Below are the code and all the weights of a small trained network. Each question names an input and a class and asks about switching units off, where a switched-off unit gives its printed mean instead of its output.

import numpy as np


def w(rows, s, z=0):
    codes = np.array(rows[::2]) - 128.0
    scale = np.full(codes.shape[1], s)
    scale[-1] = z or s
    return codes * scale


def f(y):
    return np.maximum(y, 0)


def log_softmax(a):
    a = a - a.max(-1, keepdims=True)
    return a - np.log(np.exp(a).sum(-1, keepdims=True))


def net(x, mask):
    res = np.array(x, float).reshape(1, 7) / 4 @ E
    y = f(res @ A[0][:, :-1].T + A[0][:, -1])
    res = res + np.where(mask, y, B[0][:, -1]) @ B[0][:, :-1]
    return log_softmax(res[-1] @ U[:, :-1].T + U[:, -1])


A, B = {}, {}
E = w([
[135,157,149,228],'x0',
[23,199,14,62],'x1',
[206,236,164,98],'x2',
[174,212,113,240],'x3',
[215,142,77,54],'x4',
[251,41,2,137],'x5',
[70,85,147,89],'x6',
],0.0061)
A[0] = w([
[67,151,141,160,205],'N0',
[93,168,110,187,110],'N1',
[85,183,102,155,169],'N2',
[113,140,145,200,177],'N3',
[91,145,150,130,120],'N4',
[216,196,140,83,252],'N5',
[81,126,226,91,173],'N6',
[129,95,62,3,166],'N7',
[229,47,140,190,167],'N8',
],0.017,0.0045)
B[0] = w([
[199,145,91,74,204],'N0',
[201,92,101,133,178],'N1',
[192,85,125,111,183],'N2',
[168,98,68,126,198],'N3',
[154,163,113,91,168],'N4',
[147,149,209,223,211],'N5',
[80,234,128,70,228],'N6',
[68,6,186,81,247],'N7',
[21,141,32,223,241],'N8',
],0.023,0.014)
U = w([
[57,170,176,206,254],'0',
[229,115,69,114,42],'1',
[94,253,154,38,91],'2',
[64,55,211,69,32],'3',
[52,139,22,217,190],'4',
[188,173,222,211,59],'5',
],0.0074,0.0005)

Each question gives the input, the list of numbers given to net, and the class t.
The units are the neurons (one row each of A and B). Each row of codes is followed by its name. A weight is (code - 128) times the scale printed after its matrix; where a second scale follows, it is the last column's (A, B and U).
mask holds one flag per neuron, in row order. A switched-off neuron (its flag False) gives its mean, the last column of its row in B, instead of its output. The means were averaged over made-up inputs and are rounded, as every weight is.
A unit's drop is (log p(t) with every unit on - log p(t) with that unit switched off) / (log p(t) with every unit on - log p(t) with every unit switched off).
The circuit of an input: a set's keep is (log p(t) with only the set's units on - log p(t) with every unit switched off) / (log p(t) with every unit on - log p(t) with every unit switched off). Starting from all 9 units, units are removed one at a time, each time the one whose removal leaves the highest keep (on an exact tie, the one counted first), for as long as the keep stays at least 0.8.
units of the circuit, in order: the units of the circuit, biggest drop first
k most important neurons: the k neurons with the biggest drops, biggest first
drop when u is switched off: that unit's drop, to one decimal
input [-3,7,-2,4,-3,-5,4], class 1: 2 most important neurons -> N2, N1
input [0,-2,7,7,0,-6,2], class 5: most important neuron -> N5
input [2,0,5,2,-4,2,0], class 5: units of the circuit, in order -> N8, N5
input [-4,-1,5,-3,6,5,-8], class 0: units of the circuit, in order -> N5, N8
input [-7,-1,-6,5,7,-1,-5], class 0: units of the circuit, in order -> N5, N3
input [0,-3,5,-5,8,-5,-5], class 5: 2 most important neurons -> N5, N8
input [0,6,5,3,-1,4,2], class 5: units of the circuit, in order -> N5, N8
input [-4,4,4,0,-6,-3,-2], class 2: 2 most important neurons -> N6, N3
input [-1,-4,3,3,7,5,1], class 4: drop when N8 is switched off -> 8.1
input [-2,8,3,-2,-7,-4,3], class 2: drop when N6 is switched off -> 1.0
input [1,4,-5,-1,1,-1,6], class 3: drop when N2 is switched off -> 0.0
